Facts:
κ ripir <- bama,brobus,kubra,nudre,nuske,pugrir
κ vapugres <- begu,depu,gebi,gogru,metredres,mosafur,trubro,zelu
κ klustan <- bibras,laston,saras,tove
κ bomu <- braremo
κ kabu <- bribras,detusil,druflan,livus,paflek,pemigrol,skuger
κ miskin <- brinar
κ fladanil <- brukos,flodrel,kuleflor
κ vusebrek <- bruza,dupla,grutal,gubrik,plesi,zogripi
κ drastus <- dagal,dritrus,rabrur
κ vigelur <- danadri,gresun,lizi,pelar,ploro,stiskuvu,stustam
κ puvam <- datrus,drebrik
κ mebren <- doflam,grepos,saskoser,seto,sustu,veskan
κ plozo <- drafin,flasku,gridruk,kidra,nesiskur,stiku,vuskul
κ sebugus <- drifestam,kunu,pibor,sodul,topekluk
κ sopo <- drolos,magil,magizum,mitrom,sabram,trosko
κ klegrevos <- droti,kletun,lanobek,radram,tragrom,zusos
κ skuplubro <- fabrun,futus,grofosa,ruplim
κ drepor <- figros,gitil,nidran,stopil,vevir
κ driska <- flodul,nefus,sezi,tegrol
κ drefa <- flunu,koro,skudos,vetri,zastes
κ skuzek <- flurek,pidi
κ nisa <- gibranu,plimil,sugrar
κ penotar <- gomar,repe,sulum
κ skabil <- grelezon,panukluk
κ braru <- grenes,plustus,pokan,rogos,sobrenak,stiklosan
κ driskos <- griskel,lanur,pokom,raflen,skifletro
κ klidren <- grobak,pogar,tona
κ denor <- grufon,lodin
κ pasu <- guflir,voben
κ skipe <- gugran,legol,subiste,troli,tutrubrul,vesku
κ rekli <- lasel,stoskar,totre
κ zuzis <- ledrek,rogu,vula
κ flema <- mefakan,skegris,skezor,skigrobrur,skivi,skonuk
κ mupla <- megraplis,ploskos,stuskeklon,zoskudre
κ grekefi <- moni,stuflur
κ gigrus <- pinak
κ fomo <- zodran
braru ψ [zusos,grenes,penotar,legol]
bribras ψ [zastes]
droti ψ [stiklosan,lodin,tove]
flasku ψ [klidren,gebi,vusebrek,pinak,moni]
flunu ψ [grenes,nidran,begu,rekli]
fomo ψ [trosko]
gogru ψ [sugrar]
gomar ψ [sulum,grobak,ploro]
gridruk ψ [puvam,danadri]
grofosa ψ [drolos,gresun,datrus,dupla,nisa]
grufon ψ [flema,ruplim,gitil,depu,nisa]
kabu ψ [stustam,druflan,fabrun]
kidra ψ [dupla,klegrevos,pinak]
kletun ψ [vesku,sulum,klegrevos,megraplis,depu]
lanobek ψ [gigrus,driska]
lanur ψ [raflen,kuleflor,danadri]
lasel ψ [bruza,megraplis,plesi]
lizi ψ [sabram,penotar,driskos,kubra,grepos]
magizum ψ [klidren,totre,stuskeklon,gitil,doflam]
mebren ψ [magil,gebi,ploro,zogripi,driska]
metredres ψ [denor,fladanil,pinak,pokom]
mosafur ψ [drefa,sulum,flodul,subiste,drifestam,bruza]
nesiskur ψ [rabrur,drebrik,ledrek]
plozo ψ [plimil,druflan,flodrel]
plustus ψ [rogos,nefus]
pokan ψ [sodul,moni]
skezor ψ [paflek]
skigrobrur ψ [radram,zastes]
skivi ψ [zelu,ploskos,griskel]
skudos ψ [saras,ploskos,gugran,flodrel]
skuger ψ [pogar,sodul,ploro,zastes,penotar,kubra]
skuplubro ψ [vesku,figros,trubro,druflan]
skuzek ψ [saras,stiskuvu,pugrir,plesi,trosko]
stiku ψ [ledrek]
sustu ψ [drefa,skipe]
tegrol ψ [grelezon,livus,drolos,skonuk,gubrik,kunu,flodrel]
tragrom ψ [livus,dritrus,nefus,zogripi,klegrevos,pidi]
tutrubrul ψ [repe,pokom]
vapugres ψ [stiklosan,vusebrek,drifestam,skegris]
veskan ψ [livus,gitil]
vetri ψ [flodul]
vigelur ψ [repe,paflek,flodul,nudre,drastus]
voben ψ [troli,kuleflor,drafin,vusebrek]
vula ψ [vesku,saskoser,dagal]
vuskul ψ [grenes,gubrik,moni]
zodran ψ [zogripi,kubra]
zuzis ψ [drefa,laston,topekluk]

Known rows:
sopo: [ 24  -6  -7  -1   2  27  28   2   0   1  78 -26 -15  31 -17  21   6   5
  52  22  -3 -42 -27   5 -45 -17 -21   2 -21  40  26  22]
griskel: [ 24  12   7  -1  27  17  27  21  14   4  54 -43   3  31   5  15  15  34
 -28  -5  34 -21  -5  46 -31  22  36 -12 -26  43  16   7]
kabu: [ 32  23 -13   8  -4   2  34  -3 -44  14  67 -25  -6 -42 -43  20 -24  40
  52  54  33 -29  -6  28 -29 -37 -46  34  19  21  24  53]
saskoser: [ 27  12   5   7  15  -3  21  37  14   8  45 -39  10  -7 -15  28   5  -2
 -23   4   5 -20   8  16 -32  20  12  -1 -32  42   5   0]
panukluk: [ 24  13  10   5  10  15  12  21   2  12  52 -40  -4  17  -8  31   2   6
 -23  -3  18 -25  -7  31 -35  24   8   4 -29  36  11   3]
grutal: [ 23  12   5   4  14   7  15  26   1  11  49 -43   1  23 -13  26   8   6
 -20  -4   1 -25  -2  30 -36  28   8   0 -28  31   2  -4]
zogripi: [ 23  11   7   2  11   4  17  26  10   7  56 -42   3  20 -20  31   1   1
 -29   1   7 -25   1  25 -39  27  16  -9 -28  33   2  -8]
bama: [ 22  14  -2   8  26   8  18  36  -2   5  55 -47  11  20 -16  33  11   7
 -18  -2 -16 -23   5  31 -40  19   3  -5 -28  35  -2 -13]
zelu: [ 21  17  35  -2  42  16  18  28  -1  -3  53 -46  41  21  12  35  10  40
   3 -22  60 -28   3  46 -32  30  -1 -46 -39   5  37  19]
drifestam: [ 21  13  17   2   4  10  14  22  11  11  54 -39   1  24  -7  33   7  -4
 -23   7  15 -16  -8  33 -36  22  17  -1 -25  40  14  -3]
tegrol: [ 25  11   5   7  14  17  11  23  -5  15  47 -43  -7  13  -4  29   0  13
 -19 -11  15 -32  -6  30 -32  28   3  12 -34  35   6  11]
stuskeklon: [ 25  12  12   4   6   7  15  23  13   9  53 -37   0   9 -14  34  -1  -2
 -29   3  23 -21  -4  23 -36  23  13  -3 -28  40  10   0]
mitrom: [ 22  10   8   9   7  19  13  22  10  10  53 -39  -6  15   2  37   6   6
 -18  -4  13 -27 -10  30 -41  25  19   5 -31  42   7   6]
pidi: [ 25  11  12   3   6   9  16  23  12   9  55 -38   1   9 -14  33  -3   1
 -30   3  24 -23  -3  25 -36  22  12  -5 -29  41  11   1]
skuger: [ 23  32   6  11  -3   9   9   6 -31  19  59 -41  -5 -11 -25  47 -24  37
 -22  18  36 -27   0  59 -39  13  -2  22   6  19   0  19]
fabrun: [ 31  11   8   8  10   3  22  32  17  10  41 -35   4 -18 -10  24   0   2
 -27   2  27 -20   3  15 -28  22  12   3 -34  45  12  11]
ledrek: [ 35  18  17  24  24  -8   9  -9  31   3  54 -32   7  49 -14  28  -8  25
 -40  16 -17 -21  -1  17 -27  48  15 -12 -27  38  27   7]
kletun: [ 23   8  12  11   3  24   8  19   6  16  46 -37 -15   5  11  39   3   8
 -12  -8  17 -33 -16  27 -37  29  16  20 -36  44   8  21]

Rows:
No name comes twice in this set of rows, the named rows included.
[ 24  12  14   2   5   9  14  21  10  10  58 -39   1  18 -12  34   0   1
 -28   4  20 -22  -5  29 -37  22  14  -4 -27  40  11  -1]  grobak
[ 19   7 -20   5 -11  28  30   0  -2  -5  69 -15 -21  41 -31   4  17 -11
  47   7  19  -7 -34   3 -42 -18 -38 -18  -7  -1  40   4]  puvam
[ 19   4  27  -4  23  24  11  10 -36   0  72 -33  33  34 -14  39   2   7
  92  -4  28 -46 -17  10 -40  -4 -86 -35 -36 -19  56  34]  vapugres
[ 24  11   6   7  23  17  25  28  19   2  56 -41   4  12   6  29  13  23
 -20  -1  17 -21  -4  36 -39  18  32  -8 -28  50  11   4]  gugran
[ 20  13  12   4  20  11   9  28 -10  18  51 -48   4  39  -2  32  16   3
  -8   1 -20 -25  -5  41 -34  25   4  14 -30  39   4  -3]  sustu
[ 29  -4  -4  -6   1  15  32   4   1   0  79 -26  -7  23 -33  16  -1  -1
  39  31  10 -36 -20   0 -39 -20 -28  -6 -20  39  32  17]  nisa
[ 26  11  10   3  13  10  21  25  13   8  51 -39   2   8  -7  26   4  12
 -28   0  28 -21  -2  29 -33  21  19  -4 -29  42  13   6]  flodrel
[ 21   9  12   6   2  15  14  21  18   7  59 -37  -2  12  -6  42  -1   1
 -26   1  18 -27  -8  26 -45  25  24  -4 -28  44   6   1]  magil
[ 21  11   5   2  13   8  16  23  10   4  62 -43   3  27 -22  37  -2   5
 -31  -2   6 -30   0  28 -45  26  17 -15 -26  34  -2 -11]  grepos
[ 23  10   5   4  12  24   7  14  -7  13  57 -45 -12  29 -12  36  -6  16
 -26 -13  14 -40 -10  35 -42  33   5   3 -30  29  -1   3]  flunu
[ 26  12   9   0  24  15  25  22  14   6  53 -42   3  25   2  19  11  28
 -28  -3  31 -20  -5  41 -31  20  29  -9 -27  45  16   7]  ploskos
[ 23  12  12   2   5  11  15  20  10   7  58 -38  -1  17 -15  35  -2   3
 -31   0  25 -24  -6  29 -39  24  14  -7 -27  36  10  -1]  moni

Now the same objects, written a new way:
Known rows:
penotar: [  2 -10 -29  -2 -25 -31  -3   1  14  13 -18  -3  25 -19  20 -17  20 -15
 -32 -36  -1 -13   0   3  16 -34 -18  -4 -18]
gomar: [  0   3   5   2  -7   2  -2  -5   0   1   8 -12 -14   5  -2  -2  -6  10
  11  13  -1   9 -15  -2   1  12   4   7  -5]
skuger: [ 13 -49   2  15 -65 -16  -4  38   0  23  20 -12   7  26  13 -16   8  58
  33  35 -16 -24   7  28 -37 -15  14  22  18]
skifletro: [-3  1 10 -2  6  8  8 -1  1 -2  6 -3 -7  0 -6  3 -6  3  7  6  0  7 -6 -4
  3  9  4  3  3]
zusos: [ -7 -14   9 -22  19 -13  28  13 -25   2 -15   4   6  22  22   5 -30 -52
 -15   8  -2  -4  10   3  32  20  22  16 -30]
nisa: [  4  -3 -28   3 -15 -31  -4  -6  19   9 -25   6  25  -9   7  -5  20  -4
 -31 -32   3 -21   1   7   0 -37 -20  -7 -12]
drafin: [-13  16 -18 -39   6  21 -15  39 -36 -70 -55   0   4   8 -33  34  23  -5
  15  13 -11   5  11 -23  15   5  44   7  48]
dupla: [ -2  -6  10 -15  28 -12  25   5 -20  -3 -16   9   9  32   6  13 -23 -29
 -14   5   2  -9   8  11  12  14  16  12 -18]
guflir: [-4 -1  7 -2  2  9  5  0 -1 -2  4 -2 -5  2 -4  3 -6  2  6  7  0  5 -4 -2
  1  8  3  3  2]
gigrus: [  2  -6 -28  -2 -21 -30  -4  -4  15  11 -22   0  25 -15  16 -13  22  -7
 -33 -32   0 -16   2   9   8 -35 -17  -5 -16]
lanobek: [  3  -6  11  -8   6 -22  10   1 -20   4 -19  -5 -10  37  13   6 -29 -30
  -8  28  -1  -2  -9   5  22  27  29  23 -38]
skuplubro: [ 15   2 -30  21 -34 -42 -23 -20  26   9 -32  -3   9   5  -7   1  13   5
 -22 -17   1 -25 -16   2  -5 -31 -19   0 -18]
pidi: [-12  -3   3  -8  10  11  14  -3  -3  -6   8   3   5  -2  -6   5  -9  -4
   5  -1  -1  -2   7   6   2   4  -1   2   7]
skipe: [ 10  11 -15   2   9 -19   1   6  29  25 -11  -3  12 -20  26 -17  44  26
 -31 -41  12  -3 -20  -9 -13 -38 -24 -18 -15]
tutrubrul: [ -1  13  13   2  16  14   5 -11  12   6  17 -16 -17  -5  -1  -5   8  40
  13   8   5  17 -25  -5 -15  10   2   2  -3]
sabram: [-14 -11   2 -15   9  11  27   0   2  -7  20  -9  11 -14  -2  -7  -8  -4
   1 -16   0  12   2  -4  18   7  -2   7   5]
lodin: [-4  4 20 -9 25 23 15 11 -5 -5  4  7  2 -2  3  3 14 13 -3  6  5 13  5  6
 -6  3  7 -6 10]
moni: [-11  -5   5 -11   7  13  15   2  -5  -6   9   1   5  -5  -1   1  -6  -6
   3  -1  -1   4   7   4   7   5   2   2   6]

Rows:
No name comes twice in this set of rows, the named rows included.
[ 14   1   6  12 -13  -5  -7   7  10   7   5  -6 -25   3  -4   6 -14 -16
  14   3   1   6 -23 -37  11  11  -5   1  -2]  skudos
[  5  -3 -24   2 -15 -26  -3  -4  17   9 -25   5  27 -11  10  -7  25  -2
 -33 -31   2 -16   1  10   2 -36 -16  -8 -11]  klidren
[ 12 -51   0  15 -69 -16  -6  39   0  24  21 -13   7  25  15 -18   7  56
  33  35 -17 -21   6  27 -32 -14  15  22  16]  bribras
[ 32 -41 -31  39 -81 -60 -29  17  28  29 -25   6  29  33  -1  -3  27  56
  -2   4 -11 -60   2  32 -51 -59 -12  11   8]  kabu
[ -1   0   6   2   1   5   7 -15   7  -8  10 -14  -3   5 -17   1  -6  19
   7   3   2  11 -13   0   1  12   2  13   2]  magizum
[ -9  -4   5  -7  18  11  24  -6   5 -10  11   0  10  -4 -15   5  -7   3
   2 -14   4   4   2  -4   3   4  -7   3  11]  drolos
[ -1   5   1   9  -3  -1  -4 -19   4  -7   0  -3  -9  14 -22  12 -15  11
  14  16  -1  -6  -9   5 -10   9   1   9   2]  vula
[ 35   1 -24  24 -44 -48 -30  16  29  29 -26  -7 -11  -3  21 -12  20 -18
 -23 -30   5 -11 -35 -42   8 -31 -26 -11 -24]  fomo
[ -4  -9   9 -18  25 -10  26   8 -19  -4 -14   5   9  29   9   8 -24 -34
 -14   4   0  -5   9   9  20  16  17  14 -21]  zogripi
[  6  -1   7  -1   6   3   8  19   4   5   7   7 -10  -6   2   8 -10 -25
   7 -11   3   0  -6 -31   9   2 -11  -8   8]  saras

Now the same objects, written a new way:
Known rows:
drefa: [ -1  29 -38   9 -35  32  -2 -25 -19 -23  -8   1  24  14 -12   7 -22 -20
 -24  -3  -6 -19  37  -8  36  20  17   1   3 -31  14 -30  11  15   0  -1]
zuzis: [ -4  15 -15  11 -28  22 -20 -36 -15 -47  32  39   1  19 -10  14   7  -9
 -11 -29 -10   0  12   6  32  15   7 -17  12 -11   6 -16  29  -2 -22  -4]
drifestam: [-30   5 -19   8   4  -4  -8   3 -11   3 -21 -25  -4   0   8 -29  17   0
   1   4  13 -26  13 -42  10   7  20   4  -6   0   8 -11  -2 -16  17   3]
skifletro: [-10 -11  -7   1   4  10   6   0   8   1   1  -9 -12 -11  12 -14   3   0
   4   0 -12   8  -3  10 -10  -2 -13  -2   5  -7  -9  11   2   3   4   6]
kabu: [ 36  17  13 -29 -22 -37  10 -70 -10 -43  87   9  -1  -3 -78  36   7  -9
 -14 -13 -69  -6 -15  43   8 -20 -55  11   0  -8  94  -5  43 -18 -18  -7]
skuger: [ 44 -36  36 -20   3 -48  14  -4  18 -27  37  -6 -43   0 -43   8  54  32
  -3   7 -27   0 -12   8   3 -32  -5   8 -13  29  52   8  47  -8 -38  -5]
penotar: [ 49   9  -3  -2 -36  27   0  -6  -2 -14 -15  -2  31  18 -12  47 -29   8
 -27  20   2   0  29  28  50  -2  16   5 -21  -6  -2 -34   1  22 -27  -8]
lizi: [  8 -37  63  38   3 -23   8   7  46  13  51  14 -33   2  14 -17  -1  23
 -13  -2  10 -11 -42  13  28 -20  10 -23  10  38 -14  13   1  -5 -59 -33]
dupla: [-24  12   6 -37  13 -12   2   8 -15  25 -72 -10   0  -4   3   5   3 -13
 -17   2   7 -14  -1   0 -15  34   2   7 -10  21  -8  20  -5  15   5  -7]
brinar: [ -2  -7  -5   4   5   7   2   4   5  -1  -2  -3 -13  -7   7 -16  -1   4
   3   0  -9   5  -1  11  -7  -4 -12   1   7   1  -7   8   3   2   5  -1]
grufon: [-10  -1  27 -10   6 -21  -8   4   2  -7  18  28 -19  -3  -1   3  13 -13
   6 -20   2  14 -33 -14 -24  12  14  -3   5  15   2  27  14 -11 -14   0]
saras: [  7   3 -15   5  20 -18   1  -7  -6   4 -15 -30  31  -2   2  -5 -11   3
   9   5  18 -17  -7  -7 -17   4 -35 -12 -11 -13  -9 -13 -20  -4  16  -3]
lanobek: [ -1 -16  17  -7   4 -19  -3  23  -1  -7  -5   6 -23   8   9  -5  15  17
   1 -14 -14   4 -11   6   0   7   8   3 -11   7 -12   9  21   2 -21  10]
skonuk: [ -5  19  19 -29  26 -12   3 -13  -5  11 -52 -12  11  -3  12  26   2  -8
 -16  20  25  -4 -17  -3 -16  15 -21  -4  -7  15 -19  28 -17  13   1  -3]
tragrom: [ -4 -15  28 -13  12 -37 -11  18  -8 -10   0  22 -21   6   5   8  13   0
   6 -24  -3  10 -34  -9 -20  19  11   0  -9  15 -15  22  27   1 -25   4]
stiskuvu: [-16   0  13  36   9 -22   2 -16  23  36  31 -16  11 -16  13 -47 -31  -2
  -8  -2  34 -43 -31   0  14  -6 -22 -29  18  10   3  -4 -38 -15  -9 -35]
stiku: [-19 -29  32  20  15  63  15  31   8  -4  27  27   4  41 -11 -19  11  12
  32  11 -23  24  -9  -6 -22  16 -44  10  25  21  14 -14 -19  19  22   5]
moni: [  3  -7   6 -12   1  -8  -1  19   3  23 -33 -17  15  -5   3  10   1   8
  -4  27  28  -3  20  -4   2  -5  16  12 -16  16   4  -5 -19  -4  -4   0]

Rows:
No name comes twice in this set of rows, the named rows included.
[-14   7  17  -4  29 -10  -4 -29 -13 -28 -22   3  -8   2  10  10  26   9
  -2   0  12  -2 -23   9 -17   5 -52 -27   5   8 -32  32  -1   0 -16  -5]  skivi
[-25  -3  19  40 -41  15 -13 -63  35  -6  76  64 -30 -20  -2 -44 -36 -20
 -34 -23  22 -27 -11  32  52   9  25 -47  48  37  17 -14 -10 -20 -58 -58]  vigelur
[ 14 -17  -5  -7   9   4   9  13  10   8 -21 -13  10 -16  13  -2   1  16
   2  24  13   4  10  17  -3  -8 -12  -1 -11  11  -9  -2  -6  -7  -6   2]  nidran
[  8  17 -44  -8 -35  40 -10 -34  -2 -29 -15  27   6  -3 -15  -6 -19 -18
 -19   0   2  -5  38   2  21  24  18  -8  12  -4  14 -36  11  10  -3 -13]  drastus
[ -7 -13 -19   8   8  -4  -8  -8   9 -22 -13   7 -21  -7   2 -39  23   1
   2 -10  10  -8   6 -34  -7  11  13 -17   9  16   3  -8  16  -3   0   1]  vetri
[-20 -16  28  37   5   0  12  -5  36  37  41   0 -31 -21  17 -42 -24  -3
 -11   1   4 -18 -25  22  19 -13 -11 -14  27  18  -1  14 -22 -12 -17 -31]  pelar
[ -9  -3  17   1  11 -38 -13  10 -14 -21  12  17 -20  11  -1  -4  15  -7
   6 -40  -2  -8 -36 -33 -14  25  16  -4  -5   0  -8  17  31   2 -12   6]  kletun
[  8  19  -6   8 -22  -8 -24 -48 -23 -50  50  37  32  20 -21  29  -7  -1
   1 -30   4  -2  -9  25  19  14 -29 -29   1 -18 -10 -22  19 -20 -27  -8]  skuzek
[ 28  10 -15 -13 -33  20 -14 -22  -2 -17  -6  14  31   4 -11  33 -26   1
 -16  15   9   9  29  37  33  -3  -6  -2  -7  -5  -3 -20  -5  -2 -27 -10]  rekli
[  6 -11  17  12   5 -26   6   8   0 -22   9   7 -18  18  -5  -4  32   7
   1 -16   2  -5 -17 -35   4   5  26  -2  -7   9  -5   6  30   4 -20  -2]  gomar
[-12  -3   5  16  18 -28 -10 -13  -4 -30  21   5  -7  17  -2 -22  22  -4
   6 -23   5 -17 -18 -31 -11  10   2 -19   3   1  -4   2  18  -2  -5   0]  lasel
[-23   1  -5 -11  21  21   7 -25   8 -25 -53  12 -41  -4  14 -23  36   0
 -16   3   9  -3   8 -12  -9  21  -6 -20  20  31 -18  20   8  17   2  -9]  skezor
[-11   3  11 -35  20 -18  -3  13  -7  18 -77 -14  21  -4   7  23  -4   4
 -19  18  16 -12  -7  20  -8  20 -16   3 -15  25 -18  12 -16   8  -8  -6]  gubrik
[-52  -2  23  33  -4   7   4   7  20  63  34 -15 -18 -23  27 -35 -16  -4
 -10   9  -4 -22   0  25  32 -24  -2  -2  24   6   8  11 -47 -26  -9 -23]  danadri
[ 20 -22  31   1   5 -23   7  21   4  -3  11   3 -13  10   0  11  17  17
   3  -2   1   8 -15 -16   6  -8  17   3 -11  17  -9  11  22  10 -31   4]  zodran

The same objects again, as new rows of numbers:
Known rows:
flurek: [ -6  -2 -11   2  11  13   5  -8  -4   6  -6  -7   8   9]
brobus: [  8 -21 -30  -2  43  12   3   8  28 -31  18 -19   5   2]
kletun: [  1  20  -7  -1  37  16  33  12  14  -9  13 -80   6 -37]
depu: [ -7  11 -14  17 -23  59 -77  46 -38   2  -4   6 -19  14]
plesi: [ 11 -11 -17  23   7 -14  -5  15 -27   4 -15 -13 -12 -15]
lasel: [-10  12   7  13  24  -8  10  11  -3  20   1 -62  13 -26]
plimil: [ 14 -13 -25   3 -33  20  -5 -10 -28   1   5 -15  -7   9]
stiku: [-35  15 -15 -16  -6  -7 -33 -21  52  40  11  21  -1  -6]
skuplubro: [ 11  -8  31 -18 -25   1  32  -1  36  25 -16 -43  11  -7]
rogu: [ -1  -3 -10   2   8  10  12 -15   1   7  -5  -3  10  10]
tutrubrul: [ 10  26  25  -1  60  13  50   0 -14  22 -18 -15  21 -26]
doflam: [ -4  -6  -7   5 -11  17 -33 -15 -10 -27 -10   0 -31  15]
skezor: [-20   5  29  15  30  -7  31  -6 -26  37 -45 -16   3 -17]
drolos: [ 42  29 -24 -16 -34  37  29 -11 -59  15 -21  34   5 -20]
zogripi: [  6   5 -22   5 -12 -10   8   4 -30 -31   3  12 -11 -21]
sabram: [ 16  19 -20  -7  -6 -17  45   6 -25  -5 -16  32  32 -29]
bama: [ 11 -22 -23  -4  43  12   1   5  26 -28  19 -18   3   0]
zelu: [ -1 -30 -20  14 -24  44 -98  46 -42  23   0   3   2  40]

Rows:
No name comes twice in this set of rows, the named rows included.
[-13  18  25   0  28  62 -60  42  -3  26  -4 -18  18  17]  metredres
[ -3  -4  22 -38 -46 -15 -24   1  57  46  11 -13  -9 -17]  plozo
[-31  15  23  23  47  20 -46  60   9  41  -6 -51  24  -3]  mosafur
[ -5  -3  55  -3  29 -24  43  20  54  26 -18 -20   7 -15]  zuzis
[ 20 -32  20 -19  20   0  14  15  65 -13  11   7  -8  13]  ripir
[-22   2   0  34   2 -32 -24 -13  -1   0 -43  19 -23  20]  stiklosan
[ 13  -8  40   4  24 -23  42  26  30  17 -23  19  -7 -11]  skipe
[-11  20  -2  24   6 -27  -7 -10  -5   5 -37  19 -10   7]  skegris
[  1   8 -11  22  -1  -3  10  12 -19  -6  -2 -14 -20 -14]  megraplis

